Here is a tiny trained network, its code and every weight. The questions are about switching its units off for an input and a target symbol, where a switched-off unit gives its printed mean instead of its output.

import numpy as np


def w(rows, s, z=0):
    codes = np.array(rows[::2]) - 128.0
    scale = np.full(codes.shape[1], s)
    scale[-1] = z or s
    return codes * scale


def f(y):
    return y / 2 * (1 + np.tanh(0.7978845608 * (y + 0.044715 * y**3)))


def softmax(a):
    e = np.exp(a - a.max(-1, keepdims=True))
    return e / e.sum(-1, keepdims=True)


def log_softmax(a):
    a = a - a.max(-1, keepdims=True)
    return a - np.log(np.exp(a).sum(-1, keepdims=True))


def net(x, mask):
    ids = ['ΘΞΦβγδεζπ'.index(c) for c in x.split()]
    T = len(ids)
    res = E[ids] + P[:T]
    r = res
    for j in range(3):
        rows = slice(3 * j, 3 * j + 3)
        q, k, v = (r @ M[0][rows].T for M in (Q, K, V))
        z = softmax(np.where(np.tri(T) > 0, q @ k.T / 3**0.5, -1e9)) @ v
        o = O[0][rows]
        res = res + np.where(mask[j], z, o[:, -1]) @ o[:, :-1]
    y = f(res @ A[0][:, :-1].T + A[0][:, -1])
    res = res + np.where(mask[3:7], y, B[0][:, -1]) @ B[0][:, :-1]
    return log_softmax(res[-1] @ U[:, :-1].T + U[:, -1])


Q, K, V, O, A, B = {}, {}, {}, {}, {}, {}
E = w([
[149,134,203,160],'Θ',
[121,142,202,126],'Ξ',
[183,128,199,211],'Φ',
[166,5,97,132],'β',
[122,168,245,142],'γ',
[127,118,183,146],'δ',
[129,168,250,171],'ε',
[137,70,187,82],'ζ',
[74,82,180,86],'π',
],0.017)
P = w([
[69,182,24,103],'0',
[216,189,109,118],'1',
[85,132,123,185],'2',
[225,123,94,104],'3',
[42,98,111,172],'4',
[211,153,157,99],'5',
[54,74,152,196],'6',
[238,128,181,103],'7',
[4,85,186,178],'8',
[207,167,236,91],'9',
[39,2,155,195],'10',
[229,121,177,94],'11',
],0.0099)
Q[0] = w([
[130,178,115,181],'H1',
[120,117,119,135],'H1',
[94,95,88,168],'H1',
[190,127,163,128],'H2',
[102,173,101,146],'H2',
[1,92,114,202],'H2',
[107,82,131,190],'H3',
[35,139,69,159],'H3',
[210,148,104,76],'H3',
],0.02)
K[0] = w([
[85,147,107,127],'H1',
[132,126,129,129],'H1',
[141,111,186,73],'H1',
[114,142,63,103],'H2',
[174,83,152,153],'H2',
[120,6,245,111],'H2',
[93,120,188,90],'H3',
[170,84,212,162],'H3',
[146,185,78,138],'H3',
],0.018)
V[0] = w([
[89,130,111,142],'H1',
[125,122,120,170],'H1',
[127,83,179,130],'H1',
[158,189,171,126],'H2',
[202,90,206,142],'H2',
[112,150,80,253],'H2',
[115,137,106,61],'H3',
[79,205,165,139],'H3',
[88,163,87,177],'H3',
],0.022)
O[0] = w([
[91,87,86,109,72],'H1',
[164,98,84,158,140],'H1',
[110,184,133,149,245],'H1',
[143,143,47,148,2],'H2',
[195,28,72,131,99],'H2',
[179,164,198,251,80],'H2',
[84,103,115,58,148],'H3',
[76,194,176,127,148],'H3',
[141,121,212,124,113],'H3',
],0.017,0.0085)
A[0] = w([
[254,161,171,105,190],'N1',
[144,195,96,63,80],'N2',
[232,239,84,62,4],'N3',
[187,220,135,43,78],'N4',
],0.011,0.0035)
B[0] = w([
[109,102,3,75,249],'N1',
[189,11,193,174,207],'N2',
[26,43,137,190,146],'N3',
[164,220,146,172,233],'N4',
],0.012,0.015)
U = w([
[93,57,153,215,38],'Θ',
[228,119,179,114,122],'Ξ',
[151,83,164,201,124],'Φ',
[171,164,120,95,170],'β',
[155,6,184,207,10],'γ',
[123,109,126,155,254],'δ',
[198,119,124,52,233],'ε',
[179,112,116,153,130],'ζ',
[2,80,116,143,192],'π',
],0.0067,0.0033)

Each question gives the input, a string of symbols that net reads in full, and the target symbol t.
The units are the heads (3 rows each of Q, K, V and O) and the neurons (one row each of A and B). Each row of codes is followed by its name. A weight is (code - 128) times the scale printed after its matrix; where a second scale follows, it is the last column's (O, A, B and U).
mask holds one flag per unit, heads first, then neurons. A switched-off unit (its flag False) gives its mean, the last column of its rows in O or B, instead of its output. The means were averaged over made-up inputs and are rounded, as every weight is.
A unit's drop is (log p(t) with every unit on - log p(t) with that unit switched off) / (log p(t) with every unit on - log p(t) with every unit switched off).
The circuit of an input: a set's keep is (log p(t) with only the set's units on - log p(t) with every unit switched off) / (log p(t) with every unit on - log p(t) with every unit switched off). Starting from all 7 units, units are removed one at a time, each time the one whose removal leaves the highest keep (on an exact tie, the one counted first), for as long as the keep stays at least 0.8.
circuit, biggest first: the units of the circuit, biggest drop first
k most important neurons: the k neurons with the biggest drops, biggest first
heads that matter: for each layer, one digit per head in row order, 1 if its drop is at least 0.15 and else 0, layers parted by /
input π β β ε, target Ξ: circuit, biggest first	(N2 N4 H2 N1)
input ζ δ β π π β π ε ζ β β π, target γ: 2 most important neurons	(N2 N1)
input Φ γ π β π δ, target ζ: circuit, biggest first	(N1 H2)
input β ζ γ, target ε: heads that matter	110
input β π β β Φ ε, target ε: circuit, biggest first	(H3 N1)
input ζ ε Φ ζ Θ π β β, target γ: heads that matter	111
input ζ Φ Φ ζ Φ, target ε: circuit, biggest first	(H2)
input β π β Φ π β β π π β δ, target π: heads that matter	010
input Φ δ β Φ, target ζ: heads that matter	010
input β π Φ, target π: circuit, biggest first	(N4 H3)
input γ Φ β Φ π π, target Θ: circuit, biggest first	(H2 N3 N1)
input β π δ δ, target ε: circuit, biggest first	(H3 N2)
input γ Ξ ζ ε β Ξ Θ π ε β π β, target Θ: circuit, biggest first	(H2 N3 H1)
input Φ Ξ β Ξ β Φ Ξ β β ζ Φ, target ε: circuit, biggest first	(H2 N2)
input β β π β β β π ζ δ π, target ε: circuit, biggest first	(H3 N2)
input π β Φ, target π: heads that matter	100
input β ζ ε β β γ, target ε: heads that matter	001
input Ξ β Ξ β β ζ β π Φ Ξ, target Φ: heads that matter	011
input π β β Θ, target Ξ: heads that matter	011
input Φ δ δ π β γ Φ β, target ζ: most important neuron	(N1)
input Ξ β Φ Φ β, target γ: circuit, biggest first	(H2)
input δ Φ β π Φ β β π Φ β, target β: 3 most important neurons	(N2 N1 N4)
